Below is a small trained network, with its code and all its weights. Each question gives an input and a target symbol and asks what happens when units are switched off, that is, made to give their printed mean instead of their output.

import numpy as np


def w(rows, s, z=0):
    codes = np.array(rows[::2]) - 128.0
    scale = np.full(codes.shape[1], s)
    scale[-1] = z or s
    return codes * scale


def norm(h):
    return h / np.sqrt((h * h).mean(-1, keepdims=True) + 1e-5)


def f(y):
    return y / 2 * (1 + np.tanh(0.7978845608 * (y + 0.044715 * y**3)))


def softmax(a):
    e = np.exp(a - a.max(-1, keepdims=True))
    return e / e.sum(-1, keepdims=True)


def log_softmax(a):
    a = a - a.max(-1, keepdims=True)
    return a - np.log(np.exp(a).sum(-1, keepdims=True))


def net(x, mask):
    ids = ['ΓΦαεζμτω'.index(c) for c in x.split()]
    T = len(ids)
    res = E[ids] + P[:T]
    r = norm(res)
    for j in range(2):
        rows = slice(2 * j, 2 * j + 2)
        q, k, v = (r @ M[0][rows].T for M in (Q, K, V))
        z = softmax(np.where(np.tri(T) > 0, q @ k.T / 2**0.5, -1e9)) @ v
        o = O[0][rows]
        res = res + np.where(mask[j], z, o[:, -1]) @ o[:, :-1]
    y = f(norm(res) @ A[0][:, :-1].T + A[0][:, -1])
    res = res + np.where(mask[2:14], y, B[0][:, -1]) @ B[0][:, :-1]
    return log_softmax(norm(res)[-1] @ U[:, :-1].T + U[:, -1])


Q, K, V, O, A, B = {}, {}, {}, {}, {}, {}
E = w([
[201,100,124,135],'Γ',
[201,95,128,110],'Φ',
[192,129,152,166],'α',
[206,3,206,246],'ε',
[97,223,125,114],'ζ',
[92,138,85,208],'μ',
[187,134,148,215],'τ',
[223,208,107,182],'ω',
],0.013)
P = w([
[101,103,209,144],'0',
[137,163,52,49],'1',
[96,149,94,161],'2',
[88,78,182,106],'3',
[155,173,19,71],'4',
[107,141,91,160],'5',
[166,169,223,8],'6',
],0.017)
Q[0] = w([
[162,110,95,98],'H1',
[221,254,100,61],'H1',
[83,169,155,132],'H2',
[146,148,180,87],'H2',
],0.039)
K[0] = w([
[146,136,138,152],'H1',
[139,89,2,119],'H1',
[87,138,124,97],'H2',
[96,105,153,112],'H2',
],0.051)
V[0] = w([
[149,136,66,146],'H1',
[122,68,90,82],'H1',
[198,127,136,195],'H2',
[42,4,109,149],'H2',
],0.017)
O[0] = w([
[127,56,128,142,187],'H1',
[94,124,138,102,126],'H1',
[173,60,112,106,254],'H2',
[151,117,137,248,123],'H2',
],0.017,0.0092)
A[0] = w([
[126,64,228,114,154],'N1',
[80,92,112,183,82],'N2',
[157,176,223,147,110],'N3',
[47,58,234,144,10],'N4',
[30,89,31,146,3],'N5',
[32,96,251,170,163],'N6',
[33,131,128,144,188],'N7',
[196,140,216,103,120],'N8',
[73,123,58,130,203],'N9',
[154,160,129,180,118],'N10',
[182,198,42,139,97],'N11',
[106,114,228,52,172],'N12',
],0.02,0.0065)
B[0] = w([
[103,230,143,150,254],'N1',
[100,70,87,77,140],'N2',
[137,179,99,53,198],'N3',
[173,153,170,17,143],'N4',
[196,2,125,149,136],'N5',
[92,89,73,166,181],'N6',
[114,203,68,172,138],'N7',
[113,38,122,148,216],'N8',
[38,145,187,89,169],'N9',
[122,143,171,115,178],'N10',
[131,180,69,127,146],'N11',
[175,132,117,203,189],'N12',
],0.033,0.009)
U = w([
[96,76,157,171,225],'Γ',
[55,139,254,98,2],'Φ',
[239,91,103,181,193],'α',
[209,145,169,71,240],'ε',
[231,177,25,91,90],'ζ',
[71,101,36,201,21],'μ',
[58,188,110,94,96],'τ',
[209,159,214,147,152],'ω',
],0.017,0.0059)

Each question gives the input, a string of symbols that net reads in full, and the target symbol t.
The units are the heads (2 rows each of Q, K, V and O) and the neurons (one row each of A and B). Each row of codes is followed by its name. A weight is (code - 128) times the scale printed after its matrix; where a second scale follows, it is the last column's (O, A, B and U).
mask holds one flag per unit, heads first, then neurons. A switched-off unit (its flag False) gives its mean, the last column of its rows in O or B, instead of its output. The means were averaged over made-up inputs and are rounded, as every weight is.
A unit's drop is (log p(t) with every unit on - log p(t) with that unit switched off) / (log p(t) with every unit on - log p(t) with every unit switched off).
The circuit of an input: a set's keep is (log p(t) with only the set's units on - log p(t) with every unit switched off) / (log p(t) with every unit on - log p(t) with every unit switched off). Starting from the 12 units with the biggest drops (on a tie, the unit counted first), units are removed one at a time, each time the one whose removal leaves the highest keep (on an exact tie, the one counted first), for as long as the keep stays at least 0.8.
circuit, biggest first: the units of the circuit, biggest drop first
most important unit: the unit with the biggest drop
k most important neurons: the k neurons with the biggest drops, biggest first
heads that matter: for each layer, one digit per head in row order, 1 if its drop is at least 0.15 and else 0, layers parted by /
input τ ζ Γ ζ ω μ ε, target ζ: 3 most important neurons	[N3; N4; N12]
input ε ε ε ζ Γ Φ μ, target ζ: 3 most important neurons	[N4; N3; N12]
input ζ Φ Γ ω, target ζ: 4 most important neurons	[N4; N12; N7; N6]
input μ τ α ω, target μ: circuit, biggest first	[H2; N2]
input Φ μ ε μ Φ τ ω, target μ: circuit, biggest first	[N6; H2]
input Γ α τ ε, target Φ: circuit, biggest first	[N1; N4; N6; N3]
input ω τ μ ε α τ Φ, target Γ: 3 most important neurons	[N8; N6; N12]
input Φ ζ α, target ω: 4 most important neurons	[N6; N8; N3; N11]
input ω α Φ ζ ω Φ α, target ζ: circuit, biggest first	[H2; N3; N12]
input τ α α Γ ζ ε, target α: heads that matter	10
input α ζ Γ Φ μ α, target ω: circuit, biggest first	[N6]
input τ Γ τ Φ Φ, target ε: 2 most important neurons	[N8; N6]
input τ Γ τ τ, target ω: 3 most important neurons	[N10; N6; N9]
input ω Φ α ω, target α: 4 most important neurons	[N12; N3; N10; N4]
input Φ Φ τ, target ζ: circuit, biggest first	[H1; N11]
input Φ ζ α ω Γ Φ ζ, target α: heads that matter	00
input ζ α Φ Γ, target ζ: circuit, biggest first	[H1]
input τ ω Φ ω τ ω Φ, target α: heads that matter	00
input μ ε ε Φ, target μ: 4 most important neurons	[N6; N4; N9; N2]
input Φ α Γ, target Γ: most important unit	N3
input α Φ μ τ μ, target Γ: circuit, biggest first	[N5; N9]
input Φ Φ Φ α, target τ: 3 most important neurons	[N3; N10; N6]
